Below are the code and all the weights of a small trained network. Each question names an input and a class and asks about switching units off, where a switched-off unit gives its printed mean instead of its output.

import numpy as np


def w(rows, s, z=0):
    codes = np.array(rows[::2]) - 128.0
    scale = np.full(codes.shape[1], s)
    scale[-1] = z or s
    return codes * scale


def norm(h):
    return h / np.sqrt((h * h).mean(-1, keepdims=True) + 1e-5)


def f(y):
    return y / 2 * (1 + np.tanh(0.7978845608 * (y + 0.044715 * y**3)))


def log_softmax(a):
    a = a - a.max(-1, keepdims=True)
    return a - np.log(np.exp(a).sum(-1, keepdims=True))


def net(x, mask):
    res = np.array(x, float).reshape(1, 4) / 4 @ E
    u = 0
    for l in range(2):
        y = f(norm(res) @ A[l][:, :-1].T + A[l][:, -1])
        res = res + np.where(mask[u : u + 12], y, B[l][:, -1]) @ B[l][:, :-1]
        u += 12
    return log_softmax(norm(res)[-1] @ U[:, :-1].T + U[:, -1])


A, B = {}, {}
E = w([
[129,195,129,94,103],'x0',
[75,146,254,177,66],'x1',
[212,123,208,73,225],'x2',
[74,90,141,41,101],'x3',
],0.01)
A[0] = w([
[90,70,80,24,116,95],'L0N0',
[110,123,10,119,124,155],'L0N1',
[140,129,124,127,121,23],'L0N2',
[189,173,61,187,164,52],'L0N3',
[132,210,92,82,114,67],'L0N4',
[140,211,108,77,128,78],'L0N5',
[193,116,65,59,158,9],'L0N6',
[138,118,68,121,82,51],'L0N7',
[197,117,121,68,171,2],'L0N8',
[164,122,115,149,119,96],'L0N9',
[138,4,95,154,158,28],'L0N10',
[112,96,124,55,130,49],'L0N11',
],0.021,0.0064)
B[0] = w([
[196,192,106,175,93,228],'L0N0',
[50,138,118,117,188,254],'L0N1',
[185,111,177,173,111,114],'L0N2',
[198,206,107,179,88,198],'L0N3',
[145,37,116,163,98,165],'L0N4',
[152,31,110,152,94,168],'L0N5',
[93,126,113,146,250,214],'L0N6',
[100,124,119,91,123,168],'L0N7',
[115,118,143,40,142,190],'L0N8',
[154,135,114,122,123,135],'L0N9',
[152,4,105,158,90,186],'L0N10',
[178,176,113,150,96,166],'L0N11',
],0.042,0.012)
A[1] = w([
[103,104,152,77,83,153],'L1N0',
[210,190,101,166,106,1],'L1N1',
[156,125,140,60,147,77],'L1N2',
[153,104,170,37,134,70],'L1N3',
[77,129,85,81,111,84],'L1N4',
[102,174,160,116,202,107],'L1N5',
[41,140,86,142,144,123],'L1N6',
[160,129,213,94,160,92],'L1N7',
[121,142,252,128,97,124],'L1N8',
[168,6,127,159,98,51],'L1N9',
[208,115,129,113,185,126],'L1N10',
[185,126,166,175,147,92],'L1N11',
],0.023,0.0066)
B[1] = w([
[135,128,50,84,134,170],'L1N0',
[218,166,76,48,114,224],'L1N1',
[58,166,153,144,75,152],'L1N2',
[117,168,205,97,82,163],'L1N3',
[134,175,195,186,108,156],'L1N4',
[163,52,127,53,136,221],'L1N5',
[155,114,209,69,91,254],'L1N6',
[116,158,180,133,67,174],'L1N7',
[101,138,70,180,224,217],'L1N8',
[134,3,127,137,96,244],'L1N9',
[59,174,180,167,55,224],'L1N10',
[131,144,86,130,84,178],'L1N11',
],0.034,0.0096)
U = w([
[69,148,106,115,252,138],'0',
[190,212,79,118,79,150],'1',
[57,152,222,81,54,162],'2',
[132,24,105,184,91,150],'3',
[151,101,132,77,141,240],'4',
[167,123,187,145,150,13],'5',
[177,120,186,128,158,7],'6',
],0.022,0.012)

Each question gives the input, the list of numbers given to net, and the class t.
The units are the neurons (one row each of A and B). Each row of codes is followed by its name. A weight is (code - 128) times the scale printed after its matrix; where a second scale follows, it is the last column's (A, B and U).
mask holds one flag per neuron, layer by layer. A switched-off neuron (its flag False) gives its mean, the last column of its row in B, instead of its output. The means were averaged over made-up inputs and are rounded, as every weight is.
A unit's drop is (log p(t) with every unit on - log p(t) with that unit switched off) / (log p(t) with every unit on - log p(t) with every unit switched off).
The circuit of an input: a set's keep is (log p(t) with only the set's units on - log p(t) with every unit switched off) / (log p(t) with every unit on - log p(t) with every unit switched off). Starting from the 12 units with the biggest drops (on a tie, the unit counted first), units are removed one at a time, each time the one whose removal leaves the highest keep (on an exact tie, the one counted first), for as long as the keep stays at least 0.8.
circuit, biggest first: the units of the circuit, biggest drop first
most important unit: the unit with the biggest drop
k most important neurons: the k neurons with the biggest drops, biggest first
top k neurons in layer l: the k neurons of layer l with the biggest drops, biggest first
input [3,-6,-5,1], class 0: circuit, biggest first	L0N1
input [8,1,8,-3], class 2: 2 most important neurons	L0N8, L0N10
input [-2,7,-3,-7], class 0: top 2 neurons in layer 0	L0N10, L0N0
input [-1,-4,-6,0], class 2: circuit, biggest first	L0N1, L1N6
input [4,-6,-7,7], class 1: top 2 neurons in layer 0	L0N0, L0N11
input [-8,-5,7,2], class 3: top 2 neurons in layer 1	L1N9, L1N6
input [1,-2,8,-6], class 2: 2 most important neurons	L0N8, L0N0
input [4,8,8,7], class 0: 2 most important neurons	L1N8, L0N0
input [-5,-2,5,1], class 2: top 3 neurons in layer 0	L0N8, L0N5, L0N4
input [6,-3,3,5], class 3: 2 most important neurons	L0N5, L0N4
input [4,0,2,-3], class 3: top 2 neurons in layer 0	L0N5, L0N4
input [5,-7,-3,-1], class 0: top 2 neurons in layer 0	L0N1, L0N6
input [4,-1,7,6], class 2: 2 most important neurons	L0N8, L0N3
input [8,6,5,-4], class 3: 4 most important neurons	L0N1, L0N8, L0N3, L0N0
input [8,-1,4,-6], class 3: circuit, biggest first	L0N4
input [8,6,0,-2], class 3: 3 most important neurons	L0N1, L0N0, L0N3
input [-1,4,-1,-1], class 0: top 2 neurons in layer 0	L0N10, L0N0
input [8,-1,2,5], class 3: 3 most important neurons	L0N5, L0N4, L1N9
input [0,6,-4,-3], class 0: top 4 neurons in layer 0	L0N10, L0N0, L0N3, L0N1
input [8,7,8,5], class 2: top 4 neurons in layer 0	L0N0, L0N3, L0N10, L0N4
input [-1,0,3,-5], class 1: top neuron in layer 0	L0N3
input [8,-6,5,0], class 3: top 3 neurons in layer 0	L0N5, L0N4, L0N1
input [-1,5,-7,8], class 1: top 2 neurons in layer 0	L0N1, L0N6
input [6,-8,-3,-2], class 0: 2 most important neurons	L0N1, L0N6
input [-3,5,8,-3], class 2: top 2 neurons in layer 0	L0N0, L0N3
input [-4,6,-3,3], class 0: top 3 neurons in layer 0	L0N10, L0N0, L0N1
input [5,8,7,-5], class 0: most important unit	L1N8
